Here is a tiny trained network, its code and every weight. The questions are about switching its units off for an input and a target symbol, where a switched-off unit gives its printed mean instead of its output.

import numpy as np


def w(rows, s, z=0):
    codes = np.array(rows[::2]) - 128.0
    scale = np.full(codes.shape[1], s)
    scale[-1] = z or s
    return codes * scale


def f(y):
    return y / 2 * (1 + np.tanh(0.7978845608 * (y + 0.044715 * y**3)))


def softmax(a):
    e = np.exp(a - a.max(-1, keepdims=True))
    return e / e.sum(-1, keepdims=True)


def log_softmax(a):
    a = a - a.max(-1, keepdims=True)
    return a - np.log(np.exp(a).sum(-1, keepdims=True))


def net(x, mask):
    ids = ['ΔΘΞΦΨΩβεζημτ'.index(c) for c in x.split()]
    T = len(ids)
    res = E[ids] + P[:T]
    u = 0
    for l in range(3):
        q, k, v = (res @ M[l].T for M in (Q, K, V))
        z = softmax(np.where(np.tri(T) > 0, q @ k.T / 2**0.5, -1e9)) @ v
        res = res + np.where(mask[u], z, O[l][:, -1]) @ O[l][:, :-1]
        u += 1
        y = f(res @ A[l][:, :-1].T + A[l][:, -1])
        res = res + np.where(mask[u : u + 4], y, B[l][:, -1]) @ B[l][:, :-1]
        u += 4
    return log_softmax(res[-1] @ U[:, :-1].T + U[:, -1])


Q, K, V, O, A, B = {}, {}, {}, {}, {}, {}
E = w([
[205,181,79,82,72,135,206,104,158],'Δ',
[186,156,88,152,81,156,138,142,78],'Θ',
[103,75,230,63,88,173,179,155,100],'Ξ',
[167,207,166,125,58,73,171,155,179],'Φ',
[145,81,168,126,84,180,117,63,95],'Ψ',
[95,154,159,85,116,146,177,192,109],'Ω',
[111,106,136,64,111,180,131,43,137],'β',
[95,164,69,100,123,147,163,90,152],'ε',
[24,149,81,145,138,68,199,85,168],'ζ',
[19,181,150,132,121,75,149,171,165],'η',
[61,152,181,147,129,148,37,151,93],'μ',
[72,126,91,253,148,100,51,103,106],'τ',
],0.005)
P = w([
[161,133,112,97,107,66,127,155,103],'0',
[112,172,181,162,115,144,183,58,113],'1',
[78,78,116,131,59,202,105,136,189],'2',
[84,195,150,159,156,201,128,83,143],'3',
[122,30,142,158,132,203,108,167,254],'4',
[78,176,174,174,132,155,147,64,124],'5',
],0.0064)
Q[0] = w([
[162,212,173,100,231,79,152,85,3],'0.h0',
[60,198,135,129,39,151,153,84,68],'0.h0',
],0.03)
K[0] = w([
[225,104,150,115,71,106,206,129,121],'0.h0',
[151,155,135,74,210,5,94,89,27],'0.h0',
],0.028)
V[0] = w([
[247,114,138,62,103,202,118,62,105],'0.h0',
[178,131,243,206,90,154,4,188,59],'0.h0',
],0.017)
O[0] = w([
[198,119,184,30,253,89,16,110,131,6],'0.h0',
[249,201,247,168,24,174,2,154,80,109],'0.h0',
],0.0064,0.0025)
A[0] = w([
[115,60,111,61,133,121,93,162,155,254],'0.n0',
[137,214,129,143,138,79,151,111,141,240],'0.n1',
[188,156,91,54,118,69,118,253,65,80],'0.n2',
[46,127,199,145,169,217,145,94,88,162],'0.n3',
],0.014,0.0016)
B[0] = w([
[87,135,188,95,202,106,103,99,146,172],'0.n0',
[192,166,70,105,119,150,132,114,137,169],'0.n1',
[197,157,129,146,154,175,165,170,1,146],'0.n2',
[202,166,47,131,120,139,163,112,162,254],'0.n3',
],0.0091,0.0065)
Q[1] = w([
[93,216,94,118,80,160,83,41,156],'1.h0',
[66,8,144,127,62,206,74,147,212],'1.h0',
],0.013)
K[1] = w([
[107,188,73,185,165,2,65,161,63],'1.h0',
[89,130,112,233,157,191,54,117,253],'1.h0',
],0.012)
V[1] = w([
[133,64,128,159,184,198,150,136,12],'1.h0',
[138,141,238,5,102,161,253,219,194],'1.h0',
],0.011)
O[1] = w([
[86,49,67,111,90,87,69,144,131,253],'1.h0',
[51,159,79,150,202,233,162,31,3,127],'1.h0',
],0.0067,0.0061)
A[1] = w([
[93,105,127,83,166,117,91,123,85,255],'1.n0',
[140,120,149,75,164,106,56,138,130,10],'1.n1',
[87,92,254,110,122,151,89,117,83,21],'1.n2',
[216,203,134,132,174,135,149,112,93,202],'1.n3',
],0.019,0.00098)
B[1] = w([
[122,160,138,76,124,169,118,166,121,255],'1.n0',
[186,83,73,183,159,79,147,111,160,201],'1.n1',
[137,106,139,140,70,118,129,2,153,164],'1.n2',
[195,108,174,150,167,103,153,108,78,199],'1.n3',
],0.016,0.0089)
Q[2] = w([
[118,83,181,174,65,151,140,114,125],'2.h0',
[56,23,251,150,137,201,173,101,252],'2.h0',
],0.015)
K[2] = w([
[85,51,191,200,120,87,98,155,133],'2.h0',
[89,95,226,237,226,228,151,135,253],'2.h0',
],0.012)
V[2] = w([
[155,132,108,252,52,142,163,113,74],'2.h0',
[153,155,61,129,189,126,147,86,235],'2.h0',
],0.012)
O[2] = w([
[191,255,71,171,185,135,149,213,181,255],'2.h0',
[112,38,150,120,119,148,161,232,8,246],'2.h0',
],0.0048,0.0059)
A[2] = w([
[12,89,111,103,184,86,118,180,127,5],'2.n0',
[188,179,125,154,102,155,139,248,102,65],'2.n1',
[158,213,131,138,69,146,101,171,191,67],'2.n2',
[66,157,121,63,48,117,55,240,230,165],'2.n3',
],0.011,0.0021)
B[2] = w([
[168,188,144,107,160,87,121,143,222,173],'2.n0',
[60,158,140,119,79,61,55,106,96,252],'2.n1',
[131,61,182,100,116,148,223,169,154,250],'2.n2',
[115,120,127,246,215,170,68,113,123,191],'2.n3',
],0.011,0.024)
U = w([
[170,118,163,93,178,147,125,232,58,128],'Δ',
[133,114,109,105,98,93,55,161,115,120],'Θ',
[107,141,94,132,51,151,78,25,185,151],'Ξ',
[169,211,162,155,171,87,107,77,105,117],'Φ',
[212,88,78,171,161,98,102,112,164,117],'Ψ',
[142,190,122,131,152,253,98,142,96,254],'Ω',
[78,45,133,124,143,97,154,69,105,87],'β',
[85,136,166,66,157,92,77,98,182,93],'ε',
[134,135,69,133,194,120,225,155,180,127],'ζ',
[17,141,78,108,65,163,184,173,71,153],'η',
[174,135,173,105,36,106,138,145,144,108],'μ',
[83,91,174,172,145,121,97,151,151,103],'τ',
],0.004,0.0048)

Each question gives the input, a string of symbols that net reads in full, and the target symbol t.
The units are the heads (2 rows each of Q, K, V and O) and the neurons (one row each of A and B). Each row of codes is followed by its name. A weight is (code - 128) times the scale printed after its matrix; where a second scale follows, it is the last column's (O, A, B and U).
mask holds one flag per unit, layer by layer, with each layer's heads first. A switched-off unit (its flag False) gives its mean, the last column of its rows in O or B, instead of its output. The means were averaged over made-up inputs and are rounded, as every weight is.
A unit's drop is (log p(t) with every unit on - log p(t) with that unit switched off) / (log p(t) with every unit on - log p(t) with every unit switched off).
The circuit of an input: a set's keep is (log p(t) with only the set's units on - log p(t) with every unit switched off) / (log p(t) with every unit on - log p(t) with every unit switched off). Starting from the 12 units with the biggest drops (on a tie, the unit counted first), units are removed one at a time, each time the one whose removal leaves the highest keep (on an exact tie, the one counted first), for as long as the keep stays at least 0.8.
circuit, biggest first: the units of the circuit, biggest drop first
unit that matters most: the unit with the biggest drop
k most important neurons: the k neurons with the biggest drops, biggest first
k most important neurons of layer l: the k neurons of layer l with the biggest drops, biggest first
input μ μ τ ζ, target τ: 2 most important neurons	0.n2; 2.n3
input Ω τ Φ τ Δ μ, target Ξ: unit that matters most	0.n2
input ε Ξ τ μ ζ ε, target β: 4 most important neurons	1.n0; 0.n3; 1.n3; 0.n0
input Δ Θ Φ, target Φ: circuit, biggest first	1.h0; 2.n2; 1.n3
input η ζ ζ β β Δ, target Φ: 2 most important neurons of layer 2	2.n2; 2.n1
input τ β Ψ Δ, target μ: 2 most important neurons	0.n1; 1.n3
input Ξ η Φ Ψ Ξ, target Ψ: 3 most important neurons	1.n1; 2.n1; 1.n3
input Φ Ω β, target β: 2 most important neurons	0.n0; 1.n2
input ε τ ζ τ, target β: circuit, biggest first	0.h0; 2.h0; 1.n0; 0.n0
input Ω η Φ Ξ, target Ξ: 4 most important neurons	0.n2; 0.n3; 1.n0; 2.n2
input ε μ Θ Θ, target β: circuit, biggest first	0.h0; 1.n0; 2.h0; 0.n0
input ζ Φ ε ζ, target η: circuit, biggest first	0.h0; 2.h0; 2.n3
input Θ β β β ζ Ξ, target Ψ: circuit, biggest first	0.n2; 1.h0; 0.h0; 1.n1
input η β Ψ τ ζ η, target Φ: unit that matters most	1.h0
input τ Ψ ζ Ω ε, target ζ: 2 most important neurons of layer 2	2.n1; 2.n0
input ζ μ Θ β Δ, target β: circuit, biggest first	0.n0; 0.n3; 0.h0; 2.h0
input τ τ τ ζ, target μ: 2 most important neurons of layer 2	2.n2; 2.n3
input Δ ε τ η β, target τ: 2 most important neurons	2.n3; 1.n3
input Ξ ε ε τ, target Ω: 4 most important neurons	0.n2; 1.n2; 1.n0; 1.n1
input ε Ψ β, target ε: 2 most important neurons	2.n0; 0.n0
input β Ψ Δ, target β: 2 most important neurons of layer 0	0.n3; 0.n0
